Here is a tiny trained network, its code and every weight. The questions are about switching its units off for an input and a class, where a switched-off unit gives its printed mean instead of its output.

import numpy as np


def w(rows, s, z=0):
    codes = np.array(rows[::2]) - 128.0
    scale = np.full(codes.shape[1], s)
    scale[-1] = z or s
    return codes * scale


def norm(h):
    return h / np.sqrt((h * h).mean(-1, keepdims=True) + 1e-5)


def f(y):
    return y / 2 * (1 + np.tanh(0.7978845608 * (y + 0.044715 * y**3)))


def log_softmax(a):
    a = a - a.max(-1, keepdims=True)
    return a - np.log(np.exp(a).sum(-1, keepdims=True))


def net(x, mask):
    res = np.array(x, float).reshape(1, 8) / 4 @ E
    u = 0
    for l in range(4):
        y = f(norm(res) @ A[l][:, :-1].T + A[l][:, -1])
        res = res + np.where(mask[u : u + 3], y, B[l][:, -1]) @ B[l][:, :-1]
        u += 3
    return log_softmax(norm(res)[-1] @ U[:, :-1].T + U[:, -1])


A, B = {}, {}
E = w([
[127,128,130,129,133,134,129,129,125,133],'x0',
[175,84,155,130,149,117,89,107,127,154],'x1',
[155,105,148,150,94,70,173,246,109,182],'x2',
[127,128,148,138,137,149,139,136,131,128],'x3',
[137,128,76,147,115,170,81,167,154,114],'x4',
[116,75,111,193,57,122,135,85,91,120],'x5',
[111,54,100,97,181,160,162,157,85,104],'x6',
[154,129,123,135,131,134,151,119,133,134],'x7',
],0.011)
A[0] = w([
[1,213,57,108,54,151,242,172,156,87,2],'0.n1',
[216,16,189,123,158,119,5,105,129,196,39],'0.n2',
[141,102,19,186,84,238,35,203,234,131,51],'0.n3',
],0.0052,0.004)
B[0] = w([
[252,141,122,128,144,113,143,146,9,29,208],'0.n1',
[255,207,125,155,173,157,153,122,52,40,208],'0.n2',
[108,138,104,150,190,113,149,114,59,223,253],'0.n3',
],0.014,0.0025)
A[1] = w([
[115,131,194,86,129,88,193,71,87,150,3],'1.n1',
[135,68,109,211,60,138,112,100,93,113,107],'1.n2',
[156,2,105,77,182,129,157,133,120,92,55],'1.n3',
],0.0099,0.0052)
B[1] = w([
[139,178,41,52,138,121,162,111,29,227,175],'1.n1',
[127,161,140,69,234,81,231,166,213,133,253],'1.n2',
[32,192,117,248,94,131,87,179,159,103,252],'1.n3',
],0.012,0.0041)
A[2] = w([
[89,91,89,92,134,230,136,3,151,72,3],'2.n1',
[75,107,81,181,140,191,124,136,76,190,71],'2.n2',
[160,139,112,42,154,177,66,208,174,122,166],'2.n3',
],0.0074,0.0023)
B[2] = w([
[226,31,117,51,6,147,81,153,176,126,252],'2.n1',
[176,228,73,123,70,140,149,80,154,211,218],'2.n2',
[61,91,149,87,157,68,195,83,127,103,209],'2.n3',
],0.012,0.0029)
A[3] = w([
[151,31,161,178,62,69,141,254,87,184,2],'3.n1',
[150,222,157,219,79,169,103,126,58,73,165],'3.n2',
[177,202,231,175,67,91,115,93,187,184,112],'3.n3',
],0.0071,0.0031)
B[3] = w([
[170,163,150,46,59,229,3,126,127,128,223],'3.n1',
[133,155,137,185,120,137,196,84,155,117,253],'3.n2',
[25,148,93,158,133,180,116,174,108,87,225],'3.n3',
],0.014,0.0038)
U = w([
[179,63,150,54,33,179,98,184,167,141,157],'0',
[200,127,123,141,167,147,150,151,24,19,81],'1',
[112,105,60,106,146,125,134,91,23,254,117],'2',
[29,148,131,195,84,134,122,152,183,115,104],'3',
[128,134,116,109,141,131,153,150,148,133,253],'4',
[86,85,159,63,216,90,171,168,194,118,51],'5',
],0.011,0.0053)

Each question gives the input, the list of numbers given to net, and the class t.
The units are the neurons (one row each of A and B). Each row of codes is followed by its name. A weight is (code - 128) times the scale printed after its matrix; where a second scale follows, it is the last column's (A, B and U).
mask holds one flag per neuron, layer by layer. A switched-off neuron (its flag False) gives its mean, the last column of its row in B, instead of its output. The means were averaged over made-up inputs and are rounded, as every weight is.
A unit's drop is (log p(t) with every unit on - log p(t) with that unit switched off) / (log p(t) with every unit on - log p(t) with every unit switched off).
The circuit of an input: a set's keep is (log p(t) with only the set's units on - log p(t) with every unit switched off) / (log p(t) with every unit on - log p(t) with every unit switched off). Starting from all 12 units, units are removed one at a time, each time the one whose removal leaves the highest keep (on an exact tie, the one counted first), for as long as the keep stays at least 0.8.
units of the circuit, in order: the units of the circuit, biggest drop first
top k neurons: the k neurons with the biggest drops, biggest first
top k neurons in layer l: the k neurons of layer l with the biggest drops, biggest first
input [2,7,-4,3,2,-1,-1,-6], class 1: units of the circuit, in order => 0.n2
input [-2,-7,-7,-5,-7,5,-6,7], class 0: top 2 neurons in layer 0 => 0.n3, 0.n2
input [-5,1,3,-2,0,-8,-6,-2], class 5: top 2 neurons => 2.n3, 1.n3
input [-1,-4,1,6,-5,7,-4,4], class 5: top 2 neurons => 1.n2, 0.n3
input [-8,-5,-5,-3,7,-5,4,7], class 2: top 2 neurons => 0.n3, 1.n2
input [8,-6,6,5,2,-5,6,-7], class 0: top 2 neurons => 3.n1, 1.n2
input [8,8,4,-2,5,-6,5,1], class 1: top 2 neurons => 0.n2, 1.n2
input [-5,-6,-5,3,4,-8,-7,5], class 5: top 2 neurons in layer 2 => 2.n3, 2.n2
input [-7,-6,4,8,5,0,8,-5], class 3: top 2 neurons => 1.n3, 0.n2
input [7,-1,6,1,4,8,-4,-1], class 5: top 2 neurons => 1.n2, 2.n1
input [5,4,-8,8,-6,3,5,8], class 0: top 2 neurons => 2.n1, 0.n3
input [0,0,2,6,-8,6,-4,-7], class 2: top 2 neurons in layer 1 => 1.n1, 1.n3
input [5,-1,-5,0,0,-6,-4,-8], class 5: units of the circuit, in order => 2.n3, 1.n3
input [-6,-6,7,0,2,-5,7,-4], class 0: units of the circuit, in order => 3.n1
input [-1,6,-8,-2,6,6,-4,4], class 0: top 3 neurons => 2.n1, 1.n3, 0.n1
input [-5,2,2,7,-7,8,-7,3], class 5: top 2 neurons in layer 1 => 1.n2, 1.n3
input [-3,7,0,1,1,8,4,0], class 5: top 2 neurons => 1.n2, 0.n1
input [0,-6,-1,4,6,8,4,-2], class 5: top 2 neurons in layer 1 => 1.n2, 1.n1
input [-5,-3,-7,3,-8,2,8,4], class 2: top 2 neurons in layer 1 => 1.n1, 1.n3
input [-3,6,-4,-8,8,4,0,-1], class 2: units of the circuit, in order => 0.n3
